arr =
[[115 138 138 101 135]
 [108 129 143 111 129]
 [119 137 134 110 147]
 [131 138 128 107 121]
 [140 122 123 110 136]
 [113 115 142 104 132]
 [108 129 143 111 129]
 [135 137 124 117 133]
 [135 137 124 117 133]
 [108 129 143 111 129]
 [131 138 128 107 121]
 [135 137 124 117 133]
 [108 129 143 111 129]
 [113 115 142 104 132]
 [116 137 123 103 127]]
arr[0][0] => 115
arr[:, 0] => [115, 108, 119, 131, 140, 113, 108, 135, 135, 108, 131, 135, 108, 113, 116]
arr[0][1] => 138
arr[5][1] => 115
arr[2][1] => 137
arr[8][0] => 135
arr[:, 4] => [135, 129, 147, 121, 136, 132, 129, 133, 133, 129, 121, 133, 129, 132, 127]
arr[2][0] => 119
arr[8][4] => 133
arr[7][1] => 137
arr[14][4] => 127
arr[:, 1] => [138, 129, 137, 138, 122, 115, 129, 137, 137, 129, 138, 137, 129, 115, 137]
arr[1][0] => 108
arr[11] => [135, 137, 124, 117, 133]
arr[2] => [119, 137, 134, 110, 147]
arr[9] => [108, 129, 143, 111, 129]
arr[1][3] => 111
arr[13][3] => 104
arr[9][1] => 129
arr[7] => [135, 137, 124, 117, 133]
arr[3][3] => 107
arr[3][1] => 138
arr[12] => [108, 129, 143, 111, 129]
arr[11][3] => 117
arr[2][2] => 134
arr[:, 3] => [101, 111, 110, 107, 110, 104, 111, 117, 117, 111, 107, 117, 111, 104, 103]
arr[11][1] => 137
arr[14][0] => 116
arr[12][3] => 111

x = [113 145 123 151 126 146 132 152 120]
x[0] = 113
x[8] = 120
x[5] = 146
x[7] = 152

grid =
[[135 120 104 122 134 123 128 123 121 145 124 152]
 [126 128 129 128 127 129 127 128 129 128 129 128]
 [125 127 128 127 127 129 129 127 128 127 128 129]
 [135 120 129 131 127 124 153 130 135 110 109 127]
 [109 110 131 151 108 110 129 152 149 133 139 129]
 [128 127 127 129 128 127 129 129 129 128 128 129]]
grid[-6, 0] => 135
grid[2] => [125, 127, 128, 127, 127, 129, 129, 127, 128, 127, 128, 129]
grid[-2] => [109, 110, 131, 151, 108, 110, 129, 152, 149, 133, 139, 129]
grid[2, -10] => 128
grid[2, 8] => 128
grid[:, -11] => [120, 128, 127, 120, 110, 127]
grid[:, -5] => [123, 128, 127, 130, 152, 129]
grid[-1, -3] => 128
grid[-3, -1] => 127
grid[-2, -2] => 139
grid[2, 9] => 127
grid[0, -7] => 123
grid[3, -10] => 129
grid[-6, 1] => 120
grid[4, 5] => 110
grid[:, -3] => [145, 128, 127, 110, 133, 128]
grid[-2, 0] => 109
grid[5] => [128, 127, 127, 129, 128, 127, 129, 129, 129, 128, 128, 129]
grid[:, -10] => [104, 129, 128, 129, 131, 127]
grid[-3, 5] => 124
grid[4, -9] => 151
grid[2, 1] => 127
grid[4, -4] => 149

data =
[[137 126 116 124 138 138 122]
 [122 120 116 121 131 133 110]
 [142 132 115 130 149 137 138]
 [145 128 126 123 124 139 121]
 [118 120 127 118 113 130  99]
 [139 125 119 123 131 138 117]
 [111 123 118 128 140 123 123]
 [110 128 134 133 128 118 134]]
data[-8, 0] -> 137
data[2, -5] -> 115
data[:, -5] -> [116, 116, 115, 126, 127, 119, 118, 134]
data[-2, -6] -> 123
data[-1, -4] -> 133
data[-7, -7] -> 122
data[0, 6] -> 122
data[-4, -2] -> 130
data[6, 5] -> 123
data[-1] -> [110, 128, 134, 133, 128, 118, 134]
data[-2, 3] -> 128
data[4, -1] -> 99
data[2] -> [142, 132, 115, 130, 149, 137, 138]
data[1, -2] -> 133
data[3, 3] -> 123
data[4, 0] -> 118
data[3, 6] -> 121
data[6, 4] -> 140

M = [126 124 117 140 119 129 128 138 146 129 127 121 126 108 138 101]
M[0] = 126
M[4] = 119
M[3] = 140
M[15] = 101
M[10] = 127
M[12] = 126

X =
[[117 103 105 104 122]
 [117 130 134 141 122]
 [130 106 105 105 125]
 [116 103 104 108 124]
 [126 105 103 106 128]
 [150 147 138 126 149]
 [149 153 147 141 150]
 [116 106 106 104 127]
 [147 104 106 106 138]
 [122 105 105 106 123]
 [149 108 110 108 145]
 [114 124 131 139 120]
 [116 109 112 125 120]
 [127 122 113 114 120]
 [149 106 116 105 143]
 [150 126 125 111 147]]
X[0][0]: 117
X[5][1]: 147
X[:, 2]: [105, 134, 105, 104, 103, 138, 147, 106, 106, 105, 110, 131, 112, 113, 116, 125]
X[8]: [147, 104, 106, 106, 138]
X[:, 0]: [117, 117, 130, 116, 126, 150, 149, 116, 147, 122, 149, 114, 116, 127, 149, 150]
X[7][1]: 106
X[8][0]: 147
X[2][1]: 106
X[15][4]: 147
X[0][3]: 104
X[1][0]: 117
X[1][1]: 130
X[3][1]: 103
X[14][2]: 116
X[12][0]: 116
X[11][3]: 139
X[6][1]: 153
X[10][3]: 108
X[12]: [116, 109, 112, 125, 120]
X[2][2]: 105
X[2][3]: 105
X[3][4]: 124
X[15][1]: 126
X[:, 3]: [104, 141, 105, 108, 106, 126, 141, 104, 106, 106, 108, 139, 125, 114, 105, 111]
X[4][1]: 105
X[2]: [130, 106, 105, 105, 125]
X[12][2]: 112
X[11][0]: 114
X[0]: [117, 103, 105, 104, 122]
X[14][1]: 106
X[12][4]: 120
